[[115 114 146 113 145 146 118 146 142 107 120 142 145]
 [114 109 145 107 141 142 118 145 144 110 115 136 138]
 [149 151 114 148 117 114 148 112 110 155 141 117 117]
 [142 148 113 154 110 111 144 112 110 150 140 115 115]
 [151 148 108 150 106 104 145 109 106 146 136 115 106]
 [108 108 146 108 146 139 109 144 149 119 112 143 146]]
->
[[108 108 146 108 146 139 109 144 149 119 112 143 146]
 [151 148 108 150 106 104 145 109 106 146 136 115 106]
 [142 148 113 154 110 111 144 112 110 150 140 115 115]
 [149 151 114 148 117 114 148 112 110 155 141 117 117]
 [114 109 145 107 141 142 118 145 144 110 115 136 138]
 [115 114 146 113 145 146 118 146 142 107 120 142 145]]

[[133 126 134 128 139 125 134 124 124 127 119 121 118 122 122 124]
 [137 113 133 137 121 111 119 104 137 123 130 117 150 139 115 123]]
->
[[137 113 133 137 121 111 119 104 137 123 130 117 150 139 115 123]
 [133 126 134 128 139 125 134 124 124 127 119 121 118 122 122 124]]

[[129 135 132 125 126 119 152 139 125 138]
 [127 137 129 122 130 116 152 141 128 138]
 [127 140 128 121 132 114 154 142 129 139]
 [130 117 128 130 128 146 102 112 127 118]]
->
[[130 117 128 130 128 146 102 112 127 118]
 [127 140 128 121 132 114 154 142 129 139]
 [127 137 129 122 130 116 152 141 128 138]
 [129 135 132 125 126 119 152 139 125 138]]

[[124 128 132 134 112 129 121 118 137 128 126]
 [123 124 128 132 145 131 134 124 124 122 129]
 [124 127 130 139 128 126 130 126 121 136 133]
 [123 125 129 137 149 128 118 124 130 124 125]
 [123 130 132 124 124 127 118 147 123 137 128]
 [123 127 130 139 127 126 131 126 121 138 133]]
->
[[123 127 130 139 127 126 131 126 121 138 133]
 [123 130 132 124 124 127 118 147 123 137 128]
 [123 125 129 137 149 128 118 124 130 124 125]
 [124 127 130 139 128 126 130 126 121 136 133]
 [123 124 128 132 145 131 134 124 124 122 129]
 [124 128 132 134 112 129 121 118 137 128 126]]

[[122 134 129 133 134 138 132 103 129 133 129 109]
 [137 126 122 137 128 142 129 131 139 120 118 126]]
->
[[137 126 122 137 128 142 129 131 139 120 118 126]
 [122 134 129 133 134 138 132 103 129 133 129 109]]

[[124 121 107 124 110 142 146 119 133 125]
 [116 126 114 120 132 133 133 124 129 113]]
->
[[116 126 114 120 132 133 133 124 129 113]
 [124 121 107 124 110 142 146 119 133 125]]
---
[[131 143 118 152 132 136 148 116 157 116 134 128 132 128]
 [118 104 145 123 121 108 139 126 116 127 130 103 114 140]
 [111 145 126 117 139 117 122 117 114 135 134 118 142 130]
 [127 139 134 133 130 125 140 134 132 121 129 120 125 120]
 [125 129 130 147 129 124 135 129 142 134 124 124 122 130]]
->
[[125 129 130 147 129 124 135 129 142 134 124 124 122 130]
 [127 139 134 133 130 125 140 134 132 121 129 120 125 120]
 [111 145 126 117 139 117 122 117 114 135 134 118 142 130]
 [118 104 145 123 121 108 139 126 116 127 130 103 114 140]
 [131 143 118 152 132 136 148 116 157 116 134 128 132 128]]

[[111 142 108 141 140 113 139 138 109 106 137]
 [110 142 103 146 147 117 143 140 106 117 128]
 [144 117 149 113 115 154 114 111 147 149 123]
 [152 113 153 115 112 147 110 109 150 142 117]]
->
[[152 113 153 115 112 147 110 109 150 142 117]
 [144 117 149 113 115 154 114 111 147 149 123]
 [110 142 103 146 147 117 143 140 106 117 128]
 [111 142 108 141 140 113 139 138 109 106 137]]

[[111 142 109 142 143 116 144 144 109 118 138 142]
 [150 112 149 111 112 149 110 110 142 147 113 113]
 [143 116 143 115 116 142 115 115 140 140 118 116]
 [111 142 109 143 144 116 145 145 109 118 138 143]]
->
[[111 142 109 143 144 116 145 145 109 118 138 143]
 [143 116 143 115 116 142 115 115 140 140 118 116]
 [150 112 149 111 112 149 110 110 142 147 113 113]
 [111 142 109 142 143 116 144 144 109 118 138 142]]

[[143 153 121 123 144 113]
 [151 155 127 117 142 113]
 [141 151 128 120 140 118]
 [141 147 135 119 138 116]
 [132 142 136 120 132 124]
 [146 153 132 128 143 115]
 [129 132 137 138 123 102]
 [149 150 126 127 154 116]
 [141 150 139 121 137 119]
 [134 151 138 129 135 129]]
->
[[134 151 138 129 135 129]
 [141 150 139 121 137 119]
 [149 150 126 127 154 116]
 [129 132 137 138 123 102]
 [146 153 132 128 143 115]
 [132 142 136 120 132 124]
 [141 147 135 119 138 116]
 [141 151 128 120 140 118]
 [151 155 127 117 142 113]
 [143 153 121 123 144 113]]

[[127 138 135 126 138 139 114 111 121 119 134]
 [135 127 118 111 134 107 124 123 141 122 134]
 [120 127 119 133 131 111 133 127 144 130 143]
 [119 139 133 130 135 144 118 110 113 113 134]]
->
[[119 139 133 130 135 144 118 110 113 113 134]
 [120 127 119 133 131 111 133 127 144 130 143]
 [135 127 118 111 134 107 124 123 141 122 134]
 [127 138 135 126 138 139 114 111 121 119 134]]

[[131 131 105 126 124 136 105]
 [123 126 148 115 138 122 131]
 [130 130 148 151 127 115 130]
 [120 125 122 146 121 128 121]]
->
[[120 125 122 146 121 128 121]
 [130 130 148 151 127 115 130]
 [123 126 148 115 138 122 131]
 [131 131 105 126 124 136 105]]

[[104 128 130 127 127 128 129 127]
 [137 126 127 129 130 131 124 129]
 [139 124 127 129 128 127 129 127]
 [140 123 126 127 128 127 132 129]
 [132 127 127 126 129 131 127 130]
 [114 130 128 131 128 127 128 128]
 [126 128 128 131 127 131 130 128]
 [131 129 128 132 130 126 128 128]]
->
[[131 129 128 132 130 126 128 128]
 [126 128 128 131 127 131 130 128]
 [114 130 128 131 128 127 128 128]
 [132 127 127 126 129 131 127 130]
 [140 123 126 127 128 127 132 129]
 [139 124 127 129 128 127 129 127]
 [137 126 127 129 130 131 124 129]
 [104 128 130 127 127 128 129 127]]

[[144 148 147 106 105 104 151]
 [144 146 145 108 107 106 150]
 [141 145 145 111 108 107 147]
 [140 144 145 110 108 107 147]
 [114 109 109 149 151 152 106]]
->
[[114 109 109 149 151 152 106]
 [140 144 145 110 108 107 147]
 [141 145 145 111 108 107 147]
 [144 146 145 108 107 106 150]
 [144 148 147 106 105 104 151]]
